Here is a tiny trained network, its code and every weight. The questions are about switching its units off for an input and a class, where a switched-off unit gives its printed mean instead of its output.

import numpy as np


def w(rows, s, z=0):
    codes = np.array(rows[::2]) - 128.0
    scale = np.full(codes.shape[1], s)
    scale[-1] = z or s
    return codes * scale


def norm(h):
    return h / np.sqrt((h * h).mean(-1, keepdims=True) + 1e-5)


def f(y):
    return y / 2 * (1 + np.tanh(0.7978845608 * (y + 0.044715 * y**3)))


def log_softmax(a):
    a = a - a.max(-1, keepdims=True)
    return a - np.log(np.exp(a).sum(-1, keepdims=True))


def net(x, mask):
    res = np.array(x, float).reshape(1, 3) / 4 @ E
    u = 0
    for l in range(3):
        y = f(norm(res) @ A[l][:, :-1].T + A[l][:, -1])
        res = res + np.where(mask[u : u + 6], y, B[l][:, -1]) @ B[l][:, :-1]
        u += 6
    return log_softmax(norm(res)[-1] @ U[:, :-1].T + U[:, -1])


A, B = {}, {}
E = w([
[177,56,251],'x0',
[213,91,42],'x1',
[92,2,153],'x2',
],0.00052)
A[0] = w([
[105,87,154,48],'0.n0',
[164,182,3,2],'0.n1',
[141,34,186,114],'0.n2',
[146,126,121,214],'0.n3',
[125,116,131,98],'0.n4',
[135,116,101,150],'0.n5',
],0.0033,0.00099)
B[0] = w([
[136,102,45,81],'0.n0',
[234,61,16,254],'0.n1',
[215,5,93,236],'0.n2',
[112,164,160,219],'0.n3',
[134,121,104,102],'0.n4',
[127,166,125,166],'0.n5',
],0.0021,0.00052)
A[1] = w([
[125,144,121,86],'1.n0',
[72,130,120,61],'1.n1',
[133,170,4,198],'1.n2',
[136,6,79,2],'1.n3',
[224,45,162,30],'1.n4',
[145,80,46,186],'1.n5',
],0.0036,0.00084)
B[1] = w([
[115,118,147,114],'1.n0',
[90,99,83,108],'1.n1',
[219,56,59,255],'1.n2',
[111,170,229,183],'1.n3',
[3,46,122,193],'1.n4',
[200,192,138,215],'1.n5',
],0.0024,0.0013)
A[2] = w([
[81,106,167,75],'2.n0',
[141,196,147,177],'2.n1',
[83,103,155,86],'2.n2',
[52,132,65,31],'2.n3',
[154,99,84,115],'2.n4',
[128,2,182,1],'2.n5',
],0.0053,0.00087)
B[2] = w([
[205,150,57,160],'2.n0',
[82,142,222,138],'2.n1',
[207,128,49,152],'2.n2',
[35,42,80,110],'2.n3',
[195,151,84,166],'2.n4',
[130,4,244,251],'2.n5',
],0.0023,0.0018)
U = w([
[98,130,100,9],'0',
[56,245,211,155],'1',
[100,131,103,2],'2',
[141,9,234,205],'3',
[2,141,20,128],'4',
[254,183,9,196],'5',
],0.0078,0.0074)

Each question gives the input, the list of numbers given to net, and the class t.
The units are the neurons (one row each of A and B). Each row of codes is followed by its name. A weight is (code - 128) times the scale printed after its matrix; where a second scale follows, it is the last column's (A, B and U).
mask holds one flag per neuron, layer by layer. A switched-off neuron (its flag False) gives its mean, the last column of its row in B, instead of its output. The means were averaged over made-up inputs and are rounded, as every weight is.
A unit's drop is (log p(t) with every unit on - log p(t) with that unit switched off) / (log p(t) with every unit on - log p(t) with every unit switched off).
The circuit of an input: a set's keep is (log p(t) with only the set's units on - log p(t) with every unit switched off) / (log p(t) with every unit on - log p(t) with every unit switched off). Starting from the 12 units with the biggest drops (on a tie, the unit counted first), units are removed one at a time, each time the one whose removal leaves the highest keep (on an exact tie, the one counted first), for as long as the keep stays at least 0.8.
circuit, biggest first: the units of the circuit, biggest drop first
most important unit: the unit with the biggest drop
k most important neurons: the k neurons with the biggest drops, biggest first
top k neurons in layer l: the k neurons of layer l with the biggest drops, biggest first
drop when u is switched off: that unit's drop, to one decimal
input [-7,-8,8], class 4: most important unit -> 2.n5
input [-6,-5,2], class 4: circuit, biggest first -> (2.n3 2.n5)
input [-3,-7,7], class 4: circuit, biggest first -> (0.n1 2.n3 1.n1 1.n3)
input [-4,-5,7], class 4: 3 most important neurons -> (0.n1 1.n2 2.n3)
input [-1,-4,1], class 4: top 2 neurons in layer 1 -> (1.n5 1.n3)
input [1,-2,-5], class 1: 2 most important neurons -> (1.n4 2.n5)
input [1,-5,-1], class 1: circuit, biggest first -> (1.n2 2.n5)
input [-4,-1,4], class 5: top 2 neurons in layer 1 -> (1.n4 1.n2)
input [6,-5,-7], class 1: circuit, biggest first -> (2.n5 1.n2)
input [-3,-4,-4], class 1: top 2 neurons in layer 0 -> (0.n2 0.n0)
input [-8,-2,5], class 5: 3 most important neurons -> (1.n2 1.n4 0.n1)
input [-2,-8,3], class 4: 3 most important neurons -> (1.n3 1.n5 2.n5)
input [-1,-7,4], class 4: top 2 neurons in layer 1 -> (1.n2 1.n1)
input [-5,-7,-2], class 4: circuit, biggest first -> (2.n3)
input [-2,-4,3], class 4: 2 most important neurons -> (0.n1 1.n2)
input [5,4,-7], class 1: 2 most important neurons -> (1.n2 0.n2)
input [2,-2,-7], class 1: top 2 neurons in layer 2 -> (2.n5 2.n1)
input [-4,-8,-1], class 4: drop when 1.n2 is switched off -> -0.1
input [2,-5,-4], class 1: drop when 0.n4 is switched off -> 0.0
input [-4,-8,5], class 4: drop when 1.n3 is switched off -> 0.1
input [3,-2,-7], class 1: drop when 2.n5 is switched off -> 0.1
input [-8,-8,8], class 4: most important neuron -> (2.n5)
